Here is a tiny trained network, its code and every weight. The questions are about switching its units off for an input and a target symbol, where a switched-off unit gives its printed mean instead of its output.

import numpy as np


def w(rows, s, z=0):
    codes = np.array(rows[::2]) - 128.0
    scale = np.full(codes.shape[1], s)
    scale[-1] = z or s
    return codes * scale


def f(y):
    return y / 2 * (1 + np.tanh(0.7978845608 * (y + 0.044715 * y**3)))


def softmax(a):
    e = np.exp(a - a.max(-1, keepdims=True))
    return e / e.sum(-1, keepdims=True)


def log_softmax(a):
    a = a - a.max(-1, keepdims=True)
    return a - np.log(np.exp(a).sum(-1, keepdims=True))


def net(x, mask):
    ids = ['ΓΔΛΣΦΩαημξτ'.index(c) for c in x.split()]
    T = len(ids)
    res = E[ids] + P[:T]
    u = 0
    for l in range(2):
        r = res
        for j in range(2):
            rows = slice(3 * j, 3 * j + 3)
            q, k, v = (r @ M[l][rows].T for M in (Q, K, V))
            z = softmax(np.where(np.tri(T) > 0, q @ k.T / 3**0.5, -1e9)) @ v
            o = O[l][rows]
            res = res + np.where(mask[u + j], z, o[:, -1]) @ o[:, :-1]
        u += 2
        y = f(res @ A[l][:, :-1].T + A[l][:, -1])
        res = res + np.where(mask[u : u + 16], y, B[l][:, -1]) @ B[l][:, :-1]
        u += 16
    return log_softmax(res[-1] @ U[:, :-1].T + U[:, -1])


Q, K, V, O, A, B = {}, {}, {}, {}, {}, {}
E = w([
[110,156,69],'Γ',
[197,166,29],'Δ',
[134,61,57],'Λ',
[128,49,164],'Σ',
[49,117,118],'Φ',
[166,186,148],'Ω',
[109,129,116],'α',
[145,65,224],'η',
[211,80,175],'μ',
[3,105,135],'ξ',
[128,197,221],'τ',
],0.023)
P = w([
[67,2,124],'0',
[89,43,99],'1',
[101,83,100],'2',
[112,120,103],'3',
[118,148,102],'4',
[124,174,106],'5',
],0.0073)
Q[0] = w([
[134,199,153],'0.h1',
[151,92,140],'0.h1',
[254,57,219],'0.h1',
[142,125,196],'0.h2',
[98,106,87],'0.h2',
[113,116,108],'0.h2',
],0.011)
K[0] = w([
[186,153,167],'0.h1',
[132,106,120],'0.h1',
[250,46,146],'0.h1',
[152,96,133],'0.h2',
[86,124,120],'0.h2',
[113,125,125],'0.h2',
],0.015)
V[0] = w([
[246,81,92],'0.h1',
[180,152,185],'0.h1',
[159,112,112],'0.h1',
[164,135,108],'0.h2',
[32,195,88],'0.h2',
[2,133,140],'0.h2',
],0.0067)
O[0] = w([
[48,254,150,31],'0.h1',
[41,133,114,47],'0.h1',
[109,171,137,106],'0.h1',
[125,83,101,80],'0.h2',
[12,188,127,143],'0.h2',
[77,234,183,254],'0.h2',
],0.006,0.0045)
A[0] = w([
[86,191,110,118],'0.n1',
[100,178,149,92],'0.n2',
[88,148,76,131],'0.n3',
[153,249,154,93],'0.n4',
[172,102,76,80],'0.n5',
[163,91,88,59],'0.n6',
[146,173,143,156],'0.n7',
[126,123,117,181],'0.n8',
[173,177,2,8],'0.n9',
[209,163,80,94],'0.n10',
[162,120,89,119],'0.n11',
[67,247,100,128],'0.n12',
[166,131,128,55],'0.n13',
[191,156,147,2],'0.n14',
[99,12,131,162],'0.n15',
[80,144,76,149],'0.n16',
],0.012,0.0051)
B[0] = w([
[178,122,108,156],'0.n1',
[148,88,85,141],'0.n2',
[180,131,100,164],'0.n3',
[16,138,187,153],'0.n4',
[133,89,65,145],'0.n5',
[115,96,75,139],'0.n6',
[115,92,149,136],'0.n7',
[128,157,146,148],'0.n8',
[27,22,191,154],'0.n9',
[155,215,90,156],'0.n10',
[140,124,101,138],'0.n11',
[248,75,77,184],'0.n12',
[138,139,103,124],'0.n13',
[149,103,65,133],'0.n14',
[73,252,190,254],'0.n15',
[198,146,91,181],'0.n16',
],0.013,0.0087)
Q[1] = w([
[162,97,107],'1.h1',
[67,117,4],'1.h1',
[136,120,69],'1.h1',
[104,127,111],'1.h2',
[135,115,95],'1.h2',
[179,123,173],'1.h2',
],0.018)
K[1] = w([
[149,230,56],'1.h1',
[251,176,74],'1.h1',
[200,195,91],'1.h1',
[83,122,121],'1.h2',
[96,151,68],'1.h2',
[207,127,146],'1.h2',
],0.014)
V[1] = w([
[135,122,126],'1.h1',
[167,124,137],'1.h1',
[253,89,166],'1.h1',
[173,89,153],'1.h2',
[198,72,164],'1.h2',
[53,191,85],'1.h2',
],0.0059)
O[1] = w([
[124,132,126,108],'1.h1',
[158,78,130,98],'1.h1',
[224,3,131,4],'1.h1',
[76,155,148,71],'1.h2',
[26,186,168,44],'1.h2',
[240,63,79,218],'1.h2',
],0.0047,0.0035)
A[1] = w([
[239,199,142,188],'1.n1',
[104,83,167,98],'1.n2',
[78,25,148,120],'1.n3',
[199,200,153,54],'1.n4',
[254,134,227,67],'1.n5',
[144,134,124,82],'1.n6',
[136,98,234,105],'1.n7',
[145,44,107,2],'1.n8',
[34,137,168,51],'1.n9',
[96,70,179,117],'1.n10',
[234,156,68,79],'1.n11',
[190,89,43,70],'1.n12',
[175,169,139,63],'1.n13',
[154,143,137,105],'1.n14',
[169,162,143,78],'1.n15',
[61,229,227,155],'1.n16',
],0.0086,0.0063)
B[1] = w([
[178,208,229,202],'1.n1',
[82,119,67,127],'1.n2',
[105,179,157,138],'1.n3',
[10,47,87,155],'1.n4',
[191,105,35,146],'1.n5',
[78,83,77,123],'1.n6',
[66,127,39,148],'1.n7',
[130,223,128,135],'1.n8',
[62,192,152,152],'1.n9',
[85,129,68,132],'1.n10',
[7,117,133,158],'1.n11',
[107,71,149,154],'1.n12',
[39,54,82,135],'1.n13',
[113,108,125,130],'1.n14',
[68,80,103,135],'1.n15',
[206,53,94,248],'1.n16',
],0.013,0.016)
U = w([
[125,77,164,38],'Γ',
[119,119,150,23],'Δ',
[119,104,151,66],'Λ',
[68,190,204,178],'Σ',
[134,204,82,51],'Φ',
[86,14,250,85],'Ω',
[147,104,105,53],'α',
[197,129,154,254],'η',
[76,141,117,221],'μ',
[118,113,159,9],'ξ',
[121,100,154,79],'τ',
],0.011,0.0042)

Each question gives the input, a string of symbols that net reads in full, and the target symbol t.
The units are the heads (3 rows each of Q, K, V and O) and the neurons (one row each of A and B). Each row of codes is followed by its name. A weight is (code - 128) times the scale printed after its matrix; where a second scale follows, it is the last column's (O, A, B and U).
mask holds one flag per unit, layer by layer, with each layer's heads first. A switched-off unit (its flag False) gives its mean, the last column of its rows in O or B, instead of its output. The means were averaged over made-up inputs and are rounded, as every weight is.
A unit's drop is (log p(t) with every unit on - log p(t) with that unit switched off) / (log p(t) with every unit on - log p(t) with every unit switched off).
The circuit of an input: a set's keep is (log p(t) with only the set's units on - log p(t) with every unit switched off) / (log p(t) with every unit on - log p(t) with every unit switched off). Starting from the 12 units with the biggest drops (on a tie, the unit counted first), units are removed one at a time, each time the one whose removal leaves the highest keep (on an exact tie, the one counted first), for as long as the keep stays at least 0.8.
circuit, biggest first: the units of the circuit, biggest drop first
k most important neurons: the k neurons with the biggest drops, biggest first
k most important neurons of layer l: the k neurons of layer l with the biggest drops, biggest first
heads that matter: for each layer, one digit per head in row order, 1 if its drop is at least 0.15 and else 0, layers parted by /
drop when u is switched off: that unit's drop, to one decimal
input ξ Φ α α Φ Φ, target Ω: circuit, biggest first : [0.h2, 1.n11, 0.n12, 1.n12]
input η η μ Ω ξ, target η: circuit, biggest first : [0.h1, 1.n16, 0.n15]
input Φ μ ξ, target η: heads that matter : 11 / 00
input Δ α α μ μ, target Σ: circuit, biggest first : [1.n16]
input ξ ξ Γ Φ ξ, target Ω: circuit, biggest first : [0.n12, 1.n11, 0.h2, 1.n12]
input Γ ξ ξ Φ ξ, target Ω: circuit, biggest first : [1.n11, 0.n12, 0.h2, 1.n12]
input η μ μ Φ μ, target Ω: circuit, biggest first : [1.n11, 0.h2]
input ξ Φ ξ, target Σ: heads that matter : 11 / 01
input Φ ξ Φ Ω Σ η, target α: 4 most important neurons : [1.n16, 1.n7, 0.n4, 1.n5]
input Φ μ Γ, target Ω: 3 most important neurons : [1.n12, 1.n11, 0.n15]
input Φ η Φ Φ, target Ω: 2 most important neurons : [1.n11, 0.n12]
input Γ Φ Φ, target Σ: 3 most important neurons of layer 0 : [0.n9, 0.n5, 0.n6]
input ξ Δ Φ, target η: heads that matter : 10 / 00
input Ω Φ Φ Γ τ, target μ: 3 most important neurons : [0.n4, 1.n7, 0.n15]
input ξ μ Φ Φ τ, target μ: heads that matter : 11 / 00
input μ ξ Φ Φ Δ, target μ: 2 most important neurons : [0.n9, 1.n16]
input Δ Λ Φ Φ, target Σ: 4 most important neurons of layer 1 : [1.n16, 1.n1, 1.n11, 1.n5]
input α η ξ Λ Φ η, target α: 3 most important neurons : [1.n16, 1.n7, 1.n5]
input ξ Δ Φ ξ, target Σ: 2 most important neurons of layer 0 : [0.n15, 0.n12]
input Ω α Δ, target μ: most important neuron : [0.n9]
input μ Φ ξ μ Φ μ, target Ω: most important neuron : [1.n11]
input μ Γ μ, target Σ: drop when 1.n1 is switched off : 0.2
input Φ Φ Γ, target Ω: drop when 1.n12 is switched off : 0.7
input Γ μ Φ, target η: drop when 0.h1 is switched off : 2.7
